Below is a small trained network, with its code and all its weights. Each question gives an input and a target symbol and asks what happens when units are switched off, that is, made to give their printed mean instead of their output.

import numpy as np


def w(rows, s, z=0):
    codes = np.array(rows[::2]) - 128.0
    scale = np.full(codes.shape[1], s)
    scale[-1] = z or s
    return codes * scale


def norm(h):
    return h / np.sqrt((h * h).mean(-1, keepdims=True) + 1e-5)


def f(y):
    return np.maximum(y, 0)


def softmax(a):
    e = np.exp(a - a.max(-1, keepdims=True))
    return e / e.sum(-1, keepdims=True)


def log_softmax(a):
    a = a - a.max(-1, keepdims=True)
    return a - np.log(np.exp(a).sum(-1, keepdims=True))


def net(x, mask):
    ids = ['ΛΠΦΩβδμ'.index(c) for c in x.split()]
    T = len(ids)
    res = E[ids] + P[:T]
    u = 0
    for l in range(2):
        q, k, v = (norm(res) @ M[l].T for M in (Q, K, V))
        z = softmax(np.where(np.tri(T) > 0, q @ k.T / 2**0.5, -1e9)) @ v
        res = res + np.where(mask[u], z, O[l][:, -1]) @ O[l][:, :-1]
        u += 1
        y = f(norm(res) @ A[l][:, :-1].T + A[l][:, -1])
        res = res + np.where(mask[u : u + 8], y, B[l][:, -1]) @ B[l][:, :-1]
        u += 8
    return log_softmax(norm(res)[-1] @ U[:, :-1].T + U[:, -1])


Q, K, V, O, A, B = {}, {}, {}, {}, {}, {}
E = w([
[71,113,14,139,187],'Λ',
[123,25,146,123,140],'Π',
[149,62,202,187,144],'Φ',
[33,64,110,51,110],'Ω',
[172,97,247,216,111],'β',
[59,156,41,89,130],'δ',
[121,73,150,198,158],'μ',
],0.013)
P = w([
[192,231,143,3,94],'0',
[173,93,90,131,168],'1',
[147,106,99,155,154],'2',
[136,107,99,166,142],'3',
[132,108,97,176,137],'4',
[127,119,95,184,135],'5',
],0.0064)
Q[0] = w([
[254,80,81,134,172],'L0H0',
[156,162,10,51,178],'L0H0',
],0.0069)
K[0] = w([
[123,143,142,197,158],'L0H0',
[220,169,168,3,74],'L0H0',
],0.0073)
V[0] = w([
[36,3,116,80,200],'L0H0',
[24,108,165,132,52],'L0H0',
],0.0039)
O[0] = w([
[105,82,172,178,182,252],'L0H0',
[81,218,254,237,12,131],'L0H0',
],0.0067,0.0034)
A[0] = w([
[128,93,157,42,110,105],'L0N0',
[185,161,247,181,150,89],'L0N1',
[140,79,101,140,113,161],'L0N2',
[84,197,140,95,167,141],'L0N3',
[145,145,82,254,158,106],'L0N4',
[36,179,49,94,74,56],'L0N5',
[85,64,155,87,99,133],'L0N6',
[80,90,85,165,232,253],'L0N7',
],0.0063,0.0016)
B[0] = w([
[237,144,122,36,69,155],'L0N0',
[172,88,134,4,174,168],'L0N1',
[138,192,244,186,123,168],'L0N2',
[92,126,118,160,143,142],'L0N3',
[128,57,166,1,23,184],'L0N4',
[198,31,129,169,219,180],'L0N5',
[184,196,173,85,63,176],'L0N6',
[157,196,165,165,148,254],'L0N7',
],0.0055,0.0078)
Q[1] = w([
[241,141,125,140,133],'L1H0',
[177,153,190,89,1],'L1H0',
],0.0086)
K[1] = w([
[170,25,116,140,185],'L1H0',
[70,1,125,169,131],'L1H0',
],0.0088)
V[1] = w([
[226,240,224,164,111],'L1H0',
[31,156,135,127,1],'L1H0',
],0.0043)
O[1] = w([
[106,167,221,92,60,166],'L1H0',
[146,158,28,254,173,2],'L1H0',
],0.0088,0.0032)
A[1] = w([
[167,110,161,244,246,198],'L1N0',
[183,66,18,235,84,225],'L1N1',
[138,157,46,72,152,183],'L1N2',
[165,180,143,118,2,120],'L1N3',
[209,107,64,135,109,62],'L1N4',
[171,93,104,24,117,160],'L1N5',
[69,230,111,107,113,5],'L1N6',
[77,112,159,166,146,81],'L1N7',
],0.0075,0.0015)
B[1] = w([
[158,205,115,52,97,223],'L1N0',
[189,101,167,136,92,157],'L1N1',
[56,91,150,255,80,172],'L1N2',
[121,64,129,122,201,164],'L1N3',
[115,46,144,120,43,135],'L1N4',
[195,174,161,100,114,253],'L1N5',
[133,194,144,148,1,133],'L1N6',
[102,139,125,175,140,174],'L1N7',
],0.0073,0.0051)
U = w([
[140,100,160,28,118,244],'Λ',
[33,2,182,182,132,5],'Π',
[52,141,153,179,40,4],'Φ',
[43,181,106,106,172,79],'Ω',
[156,165,73,170,120,241],'β',
[83,62,66,103,226,129],'δ',
[108,16,39,136,84,117],'μ',
],0.0075,0.0011)

Each question gives the input, a string of symbols that net reads in full, and the target symbol t.
The units are the heads (2 rows each of Q, K, V and O) and the neurons (one row each of A and B). Each row of codes is followed by its name. A weight is (code - 128) times the scale printed after its matrix; where a second scale follows, it is the last column's (O, A, B and U).
mask holds one flag per unit, layer by layer, with each layer's heads first. A switched-off unit (its flag False) gives its mean, the last column of its rows in O or B, instead of its output. The means were averaged over made-up inputs and are rounded, as every weight is.
A unit's drop is (log p(t) with every unit on - log p(t) with that unit switched off) / (log p(t) with every unit on - log p(t) with every unit switched off).
The circuit of an input: a set's keep is (log p(t) with only the set's units on - log p(t) with every unit switched off) / (log p(t) with every unit on - log p(t) with every unit switched off). Starting from the 12 units with the biggest drops (on a tie, the unit counted first), units are removed one at a time, each time the one whose removal leaves the highest keep (on an exact tie, the one counted first), for as long as the keep stays at least 0.8.
units of the circuit, in order: the units of the circuit, biggest drop first
most important unit: the unit with the biggest drop
top k neurons: the k neurons with the biggest drops, biggest first
k most important neurons of layer l: the k neurons of layer l with the biggest drops, biggest first
drop of u: that unit's drop, to one decimal
input Ω Λ Π Ω, target Π: units of the circuit, in order : L0H0, L1H0
input Φ Φ δ, target Π: units of the circuit, in order : L1N2, L0N5
input Ω Ω Λ Ω, target Φ: top 3 neurons : L0N1, L0N4, L0N6
input δ Π Λ, target μ: top 2 neurons : L1N2, L0N4
input μ Φ Ω Π Ω Λ, target Λ: units of the circuit, in order : L1H0
input β Ω δ, target Φ: 2 most important neurons of layer 1 : L1N2, L1N6
input Ω Ω δ, target β: units of the circuit, in order : L1H0, L0H0
input Ω μ Λ, target β: top 2 neurons : L1N0, L1N1
input Π Ω β Λ, target Ω: 3 most important neurons of layer 1 : L1N0, L1N5, L1N7
input Φ μ Ω μ Λ Λ, target Π: top 3 neurons : L0N4, L1N2, L0N7
input μ Λ Λ δ Ω Λ, target Λ: top 3 neurons : L0N4, L0N5, L1N5
input μ β δ μ Ω Ω, target Π: top 2 neurons : L0N5, L0N1
input Λ Π Λ δ, target δ: 2 most important neurons of layer 0 : L0N5, L0N6
input β μ Ω Φ Ω Λ, target Φ: most important unit : L0H0
input δ μ β δ, target μ: top 2 neurons : L0N5, L1N2
input β Ω Ω Ω, target Φ: 3 most important neurons of layer 1 : L1N0, L1N5, L1N7
input Λ μ Λ δ, target δ: drop of L0N4 : 0.1
input δ Π β Ω δ, target μ: drop of L1N2 : 0.2
input Φ μ Ω Λ, target Π: drop of L1H0 : 0.4
input β μ Λ, target Φ: top neuron : L1N2
input Ω Π Λ, target β: top 2 neurons : L1N0, L1N1
